[[105 118 121 135 119 120 148 127 146 140 124 126]
 [124 100 114 121 129 128 138 132 122 102 142 115]
 [132 121 130 114 119 134 154 122 136 120 135 126]
 [121 109 120 124 124 128 143 131 131 116 134 121]
 [115 114 116 128 123 121 145 123 135 124 133 122]
 [120 115 116 133 125 118 123 132 113 128 128 121]
 [125 117 113 125 126 120 136 123 118 118 137 119]
 [111 114 129 128 117 129 152 133 147 134 124 128]
 [138 133 134 116 117 131 143 121 125 132 129 130]
 [127 127 126 128 119 123 132 128 121 137 125 127]] 121

[[127 125 131 129 127 129 131 132 128 125 124]
 [126 124 132 129 126 129 131 134 128 120 119]
 [123 114 142 134 121 131 140 148 129 111 101]
 [123 116 139 133 123 132 139 150 129 110 105]
 [128 128 128 128 128 128 128 129 128 127 127]] 131

[[124 127 134 112 124 155 103  98 121 115 150 101]
 [124 146 139 148 140 127 123 124 101 152 151 106]
 [139 109 105 130 149 146 142 113 127 153 115 137]
 [141 128 151 150 151 132 104  99 148 132 147 125]
 [126 139 141 150 115 126 136 132 121 118 129 132]] 134

[[129 122 124 126 134 133 124 131 132 126 129 132]
 [124 130 138 126 129 128 129 134 131 127 130 121]
 [108 145 126 146 111 119 134 115 120 135 110 132]
 [125 133 131 124 122 126 132 128 124 134 125 124]
 [117 142 120 141 108 118 135 117 119 137 113 136]
 [147 107 137 112 156 141 116 146 145 110 154 118]
 [119 134 123 136 122 128 128 116 122 136 116 135]
 [128 128 123 134 129 130 125 116 125 128 125 130]
 [138 117 123 124 135 129 125 135 132 122 136 130]
 [113 143 135 140 120 124 129 121 126 127 119 124]
 [130 124 127 126 136 133 122 133 135 122 133 130]
 [147 113 126 114 141 133 123 141 135 121 143 129]] 124

[[132 132 135 125 125 129 124 119 140 124]
 [138 126 119 122 146 108 130 134 125 139]
 [123 134 136 137 111 147 122 115 141 115]
 [136 123 115 122 149 105 135 142 115 143]
 [132 124 117 124 143 111 134 139 117 142]
 [125 130 140 129 113 143 121 119 138 115]
 [135 124 111 129 149 108 133 141 114 141]
 [135 126 113 128 147 109 133 138 118 141]] 135
---
[[123 144 112 148 124 134 139]
 [119 154 108 156 121 140 148]
 [140 109 143 105 131 118 105]] | 123

[[124 129 151 132]
 [121 117 119 156]
 [111 143 115 133]] | 124

[[132 122 130 137]
 [106 147 104 112]
 [111 138 103 122]] | 132

[[122 125 110 151]
 [124 112 136 135]
 [131 105 102 106]] | 122

[[122 121 145 130]
 [130 144 142 126]
 [145 114 158  99]] | 122

[[110 118  99 131 105 115 123]
 [145 144 150 130 151 104  99]
 [146 146 153 128 153 108 111]] | 110

[[107 120 117 115]
 [144 135 137 139]
 [147 133 142 141]] | 107

[[157 113 126 130]
 [142 100 120 137]
 [134 102 108 138]] | 157

[[139 102 157 127]
 [144 112 154 134]
 [129 151 121 142]] | 139

[[138 109 107 124]
 [137 108 115 113]
 [135 143 131 137]] | 138
---
[[127 146 118 108 118 109 107]
 [133 139 126 123 125 122 122]]	127, 122

[139 145 124 138 102 151]	139, 151

[105 120 131 152 129 104 126]	105, 126

[[145 136 125 107 129 135]
 [131 133 117 110 135 123]
 [141 135 127 107 129 131]]	145, 131

[124 140 152 123 132]	124, 132

[137 118 142 143 120 117 101]	137, 101

[121 142 153 104]	121, 104

[157 149 102 137 100 146 104]	157, 104
---
[[131 119 125 129 135 136]
 [141 121  99 151 131  99]
 [127 127 127 128 130 129]] out 129

[[115 142 152 113 139]
 [124 114 150 128 158]
 [122 136 114 120  99]] out 99

[[128 119 138 119 117]
 [103 107 145 102 128]
 [144 140 120 146 125]] out 125

[[128 140 108 147 110 145 116]
 [137 105 145 147 104 134 117]
 [136  98 139 152 101 126 138]] out 138

[[129 138 128 136 130]
 [129 127 134 147 128]
 [126 103 112 148 126]] out 126

[[136 136 106 132]
 [152 141 115 115]
 [111 126 135 138]] out 138
